Below are the code and all the weights of a small trained network. Each question names an input and a class and asks about switching units off, where a switched-off unit gives its printed mean instead of its output.

import numpy as np


def w(rows, s, z=0):
    codes = np.array(rows[::2]) - 128.0
    scale = np.full(codes.shape[1], s)
    scale[-1] = z or s
    return codes * scale


def norm(h):
    return h / np.sqrt((h * h).mean(-1, keepdims=True) + 1e-5)


def f(y):
    return y / 2 * (1 + np.tanh(0.7978845608 * (y + 0.044715 * y**3)))


def log_softmax(a):
    a = a - a.max(-1, keepdims=True)
    return a - np.log(np.exp(a).sum(-1, keepdims=True))


def net(x, mask):
    res = np.array(x, float).reshape(1, 2) / 4 @ E
    u = 0
    for l in range(3):
        y = f(norm(res) @ A[l][:, :-1].T + A[l][:, -1])
        res = res + np.where(mask[u : u + 13], y, B[l][:, -1]) @ B[l][:, :-1]
        u += 13
    return log_softmax(norm(res)[-1] @ U[:, :-1].T + U[:, -1])


A, B = {}, {}
E = w([
[100,160,253,113],'x0',
[247,226,161,94],'x1',
],0.0025)
A[0] = w([
[157,253,170,185,83],'0.n0',
[167,114,186,135,73],'0.n1',
[144,182,91,208,96],'0.n2',
[56,145,95,143,255],'0.n3',
[223,161,169,24,104],'0.n4',
[96,136,115,110,77],'0.n5',
[103,32,128,163,127],'0.n6',
[130,135,74,179,109],'0.n7',
[72,151,167,113,75],'0.n8',
[101,29,130,140,119],'0.n9',
[147,120,81,117,97],'0.n10',
[80,173,190,93,67],'0.n11',
[11,130,92,116,86],'0.n12',
],0.0041,0.00071)
B[0] = w([
[156,45,178,239,209],'0.n0',
[112,76,77,159,136],'0.n1',
[74,159,145,109,135],'0.n2',
[134,250,72,250,178],'0.n3',
[146,137,119,241,252],'0.n4',
[96,98,154,230,120],'0.n5',
[210,141,182,195,185],'0.n6',
[154,243,193,28,142],'0.n7',
[87,140,7,113,142],'0.n8',
[206,143,207,138,180],'0.n9',
[50,167,159,81,137],'0.n10',
[97,74,37,86,160],'0.n11',
[191,109,118,197,185],'0.n12',
],0.0021,0.0017)
A[1] = w([
[147,128,14,92,209],'1.n0',
[141,170,119,153,198],'1.n1',
[202,201,194,71,98],'1.n2',
[135,144,151,160,139],'1.n3',
[180,149,139,189,255],'1.n4',
[154,179,171,133,33],'1.n5',
[125,188,126,89,79],'1.n6',
[242,204,105,48,64],'1.n7',
[122,165,252,188,139],'1.n8',
[107,137,226,84,117],'1.n9',
[136,159,117,156,196],'1.n10',
[90,122,114,116,128],'1.n11',
[190,126,119,176,169],'1.n12',
],0.004,0.00095)
B[1] = w([
[84,232,174,67,178],'1.n0',
[7,156,231,106,175],'1.n1',
[135,65,120,156,200],'1.n2',
[117,134,126,86,161],'1.n3',
[77,53,132,102,246],'1.n4',
[125,108,97,158,140],'1.n5',
[125,54,129,139,111],'1.n6',
[112,60,107,179,234],'1.n7',
[84,181,50,67,249],'1.n8',
[36,250,89,148,142],'1.n9',
[127,87,161,85,172],'1.n10',
[126,167,177,109,117],'1.n11',
[131,80,87,67,205],'1.n12',
],0.0024,0.0019)
A[2] = w([
[117,170,195,129,254],'2.n0',
[90,177,182,120,142],'2.n1',
[197,149,132,254,194],'2.n2',
[157,134,61,170,184],'2.n3',
[115,99,129,158,91],'2.n4',
[143,127,8,129,134],'2.n5',
[141,156,46,110,142],'2.n6',
[132,57,109,98,138],'2.n7',
[108,68,151,108,142],'2.n8',
[108,143,109,112,194],'2.n9',
[55,62,81,111,113],'2.n10',
[75,99,93,152,119],'2.n11',
[150,92,99,109,132],'2.n12',
],0.0056,0.0011)
B[2] = w([
[12,151,59,115,168],'2.n0',
[115,167,84,3,156],'2.n1',
[64,14,195,251,208],'2.n2',
[42,158,179,111,186],'2.n3',
[161,118,150,174,157],'2.n4',
[60,170,175,71,209],'2.n5',
[7,155,133,134,157],'2.n6',
[162,177,130,71,177],'2.n7',
[213,142,96,91,171],'2.n8',
[118,112,201,113,147],'2.n9',
[224,134,161,82,251],'2.n10',
[166,152,156,162,209],'2.n11',
[89,192,105,67,154],'2.n12',
],0.0029,0.0023)
U = w([
[40,199,114,69,216],'0',
[117,54,181,247,174],'1',
[212,139,139,72,168],'2',
[146,115,57,142,1],'3',
[141,132,46,164,1],'4',
],0.012,0.0063)

Each question gives the input, the list of numbers given to net, and the class t.
The units are the neurons (one row each of A and B). Each row of codes is followed by its name. A weight is (code - 128) times the scale printed after its matrix; where a second scale follows, it is the last column's (A, B and U).
mask holds one flag per neuron, layer by layer. A switched-off neuron (its flag False) gives its mean, the last column of its row in B, instead of its output. The means were averaged over made-up inputs and are rounded, as every weight is.
A unit's drop is (log p(t) with every unit on - log p(t) with that unit switched off) / (log p(t) with every unit on - log p(t) with every unit switched off).
unit that matters most: the unit with the biggest drop
top k neurons: the k neurons with the biggest drops, biggest first
k most important neurons of layer l: the k neurons of layer l with the biggest drops, biggest first
drop when u is switched off: that unit's drop, to one decimal
input [-2,-3], class 2: most important neuron of layer 0 => [0.n4]
input [-3,-2], class 2: top 2 neurons => [0.n6, 0.n9]
input [7,8], class 1: top 3 neurons => [0.n0, 0.n4, 1.n2]
input [-3,0], class 2: 3 most important neurons of layer 1 => [1.n7, 1.n8, 1.n6]
input [5,6], class 1: top 2 neurons => [0.n4, 1.n0]
input [-3,4], class 1: top 2 neurons => [1.n8, 1.n7]
input [1,-2], class 2: top 3 neurons => [0.n4, 0.n0, 0.n12]
input [-4,5], class 1: top 3 neurons => [1.n8, 2.n2, 1.n7]
input [3,0], class 2: top 3 neurons => [0.n7, 0.n11, 0.n0]
input [3,-2], class 2: top 3 neurons => [0.n7, 0.n11, 1.n0]
input [-1,0], class 2: top 3 neurons => [1.n2, 1.n6, 1.n7]
input [3,1], class 2: top 2 neurons => [0.n0, 0.n7]
input [3,-3], class 2: 2 most important neurons of layer 1 => [1.n0, 1.n8]
input [-2,1], class 2: unit that matters most => 1.n7
input [0,4], class 1: top 2 neurons => [0.n4, 2.n2]
input [-1,-3], class 2: 2 most important neurons of layer 1 => [1.n4, 1.n12]
input [1,4], class 1: drop when 2.n2 is switched off => 0.2
input [5,8], class 1: drop when 2.n2 is switched off => 0.2
input [-5,3], class 0: drop when 0.n7 is switched off => 0.0
input [-4,8], class 1: unit that matters most => 2.n2
